Below are the code and all the weights of a small trained network. Each question names an input and a class and asks about switching units off, where a switched-off unit gives its printed mean instead of its output.

import numpy as np


def w(rows, s, z=0):
    codes = np.array(rows[::2]) - 128.0
    scale = np.full(codes.shape[1], s)
    scale[-1] = z or s
    return codes * scale


def f(y):
    return np.maximum(y, 0)


def log_softmax(a):
    a = a - a.max(-1, keepdims=True)
    return a - np.log(np.exp(a).sum(-1, keepdims=True))


def net(x, mask):
    res = np.array(x, float).reshape(1, 6) / 4 @ E
    y = f(res @ A[0][:, :-1].T + A[0][:, -1])
    res = res + np.where(mask, y, B[0][:, -1]) @ B[0][:, :-1]
    return log_softmax(res[-1] @ U[:, :-1].T + U[:, -1])


A, B = {}, {}
E = w([
[129,128,128,128,128,126,127,129],'x0',
[157,206,155,208,196,167,149,119],'x1',
[34,150,197,169,94,40,164,116],'x2',
[127,128,128,128,128,129,128,128],'x3',
[57,145,128,58,249,97,69,111],'x4',
[158,19,202,188,183,96,79,139],'x5',
],0.011)
A[0] = w([
[162,222,147,207,201,151,153,120,43],'n0',
[135,74,166,177,184,144,139,121,97],'n1',
[176,118,126,195,46,137,150,137,65],'n2',
[152,43,155,175,159,101,98,105,114],'n3',
[164,159,119,155,166,158,121,117,51],'n4',
[153,124,117,106,139,144,131,127,57],'n5',
[169,104,94,107,154,150,143,119,46],'n6',
[156,121,133,155,84,147,145,139,112],'n7',
[120,138,94,141,129,121,123,127,93],'n8',
[105,192,88,106,81,134,134,126,119],'n9',
[92,122,119,136,163,116,123,138,66],'n10',
[135,114,143,141,136,123,124,128,107],'n11',
[108,175,148,190,144,119,135,136,82],'n12',
[155,138,142,164,112,146,140,132,104],'n13',
[91,121,129,104,202,122,123,125,86],'n14',
[142,57,153,180,167,110,129,159,115],'n15',
[160,149,123,101,129,135,124,130,42],'n16',
[118,72,140,132,145,130,140,135,93],'n17',
[132,62,135,129,129,114,114,128,109],'n18',
[104,250,96,70,92,149,154,124,97],'n19',
[109,147,132,151,131,89,136,159,87],'n20',
[113,130,130,150,152,149,144,143,30],'n21',
[166,109,114,121,151,154,124,142,29],'n22',
[158,130,132,166,68,129,153,122,79],'n23',
[118,100,117,90,98,88,138,117,3],'n24',
[84,159,127,75,236,115,111,120,92],'n25',
[231,104,75,77,176,189,107,138,70],'n26',
[72,152,179,137,93,73,131,118,75],'n27',
[171,134,166,119,107,117,128,144,123],'n28',
[127,169,106,90,103,126,137,133,101],'n29',
[134,127,122,140,114,135,127,126,84],'n30',
[113,134,130,75,163,102,124,144,108],'n31',
[137,176,139,185,170,148,128,132,18],'n32',
[39,142,159,185,103,83,158,115,39],'n33',
[124,103,105,168,89,154,127,119,89],'n34',
[84,25,109,34,60,125,124,133,17],'n35',
[113,131,134,97,174,129,128,145,84],'n36',
[79,154,157,165,108,88,130,155,74],'n37',
],0.019,0.0059)
B[0] = w([
[124,124,74,105,60,130,129,221,217],'n0',
[133,130,148,151,173,128,133,180,196],'n1',
[121,124,134,196,80,128,140,52,233],'n2',
[115,139,154,171,196,128,138,165,219],'n3',
[116,124,97,94,101,131,120,157,171],'n4',
[125,124,137,100,141,135,126,115,151],'n5',
[130,132,135,79,142,126,125,102,171],'n6',
[130,131,135,162,98,120,127,80,189],'n7',
[135,131,133,134,130,117,131,134,137],'n8',
[144,127,139,168,193,128,125,161,204],'n9',
[136,124,124,158,121,135,129,98,155],'n10',
[131,140,122,137,147,119,131,132,148],'n11',
[118,120,96,84,103,133,123,153,176],'n12',
[131,136,127,156,90,120,117,111,175],'n13',
[120,121,133,177,96,129,128,77,190],'n14',
[140,120,144,167,198,131,124,153,208],'n15',
[120,119,144,116,152,127,127,124,147],'n16',
[132,127,130,144,151,129,121,153,161],'n17',
[137,134,125,139,154,126,132,181,176],'n18',
[128,121,171,187,224,125,129,184,244],'n19',
[125,130,134,95,135,129,137,110,157],'n20',
[134,129,118,128,115,124,135,145,137],'n21',
[129,126,134,89,134,128,135,103,165],'n22',
[120,126,123,179,111,132,118,77,198],'n23',
[129,125,86,114,92,135,126,162,160],'n24',
[132,132,128,209,66,128,126,43,231],'n25',
[127,130,156,2,164,121,128,68,251],'n26',
[123,127,147,45,145,130,131,92,205],'n27',
[127,126,121,151,133,138,114,106,157],'n28',
[128,135,139,149,165,131,136,157,177],'n29',
[123,129,130,138,122,126,124,119,140],'n30',
[130,122,120,166,101,137,138,97,179],'n31',
[132,130,101,118,89,120,131,188,172],'n32',
[135,128,148,30,157,126,117,85,216],'n33',
[124,132,123,149,106,132,126,92,169],'n34',
[123,133,64,104,29,128,126,232,223],'n35',
[126,134,135,157,104,128,128,100,165],'n36',
[140,132,134,69,147,128,126,92,186],'n37',
],0.037,0.022)
U = w([
[147,132,171,143,217,142,151,223,190],'0',
[125,126,136,155,92,144,138,105,1],'1',
[144,131,155,2,161,141,141,138,201],'2',
[131,128,67,76,85,144,140,249,183],'3',
],0.0079,0.00096)

Each question gives the input, the list of numbers given to net, and the class t.
The units are the neurons (one row each of A and B). Each row of codes is followed by its name. A weight is (code - 128) times the scale printed after its matrix; where a second scale follows, it is the last column's (A, B and U).
mask holds one flag per neuron, in row order. A switched-off neuron (its flag False) gives its mean, the last column of its row in B, instead of its output. The means were averaged over made-up inputs and are rounded, as every weight is.
A unit's drop is (log p(t) with every unit on - log p(t) with that unit switched off) / (log p(t) with every unit on - log p(t) with every unit switched off).
The circuit of an input: a set's keep is (log p(t) with only the set's units on - log p(t) with every unit switched off) / (log p(t) with every unit on - log p(t) with every unit switched off). Starting from the 12 units with the biggest drops (on a tie, the unit counted first), units are removed one at a time, each time the one whose removal leaves the highest keep (on an exact tie, the one counted first), for as long as the keep stays at least 0.8.
units of the circuit, in order: the units of the circuit, biggest drop first
top k neurons: the k neurons with the biggest drops, biggest first
drop of u: that unit's drop, to one decimal
input [1,-6,3,7,5,-3], class 3: units of the circuit, in order => (n35)
input [-8,-1,4,-5,4,2], class 1: top 2 neurons => (n26, n25)
input [7,-7,7,-7,7,-4], class 1: top 3 neurons => (n25, n26, n31)
input [-6,-8,-1,3,1,-8], class 0: top 4 neurons => (n19, n9, n0, n29)
input [-3,-3,3,5,3,-4], class 0: top 2 neurons => (n26, n19)
input [-7,1,5,8,8,-7], class 1: top 3 neurons => (n25, n14, n3)
input [2,7,3,-2,8,7], class 1: top 3 neurons => (n25, n14, n19)
input [3,-7,-1,4,7,-7], class 0: top 3 neurons => (n19, n9, n2)
input [-2,-4,8,-7,-6,8], class 0: top 2 neurons => (n3, n15)
input [3,-5,0,4,3,3], class 3: top 2 neurons => (n35, n19)
input [-1,1,-6,8,6,-3], class 1: top 2 neurons => (n25, n33)
input [1,-5,-4,0,-1,-1], class 3: top 2 neurons => (n35, n33)
input [7,-5,-3,-6,-4,0], class 3: top 2 neurons => (n35, n25)
input [3,2,-8,4,-2,5], class 2: units of the circuit, in order => (n26)
input [8,5,7,4,6,-4], class 2: top 2 neurons => (n33, n27)
input [5,-7,1,6,8,-8], class 0: top 4 neurons => (n19, n9, n2, n29)
input [2,7,3,-4,6,6], class 3: drop of n19 => 0.8
input [1,-8,4,5,6,1], class 3: drop of n35 => 3.3
input [-8,7,-2,5,4,2], class 3: drop of n4 => 0.0
input [-4,7,4,-5,2,2], class 3: units of the circuit, in order => (n0)
input [2,4,8,2,-5,4], class 2: drop of n33 => 0.1
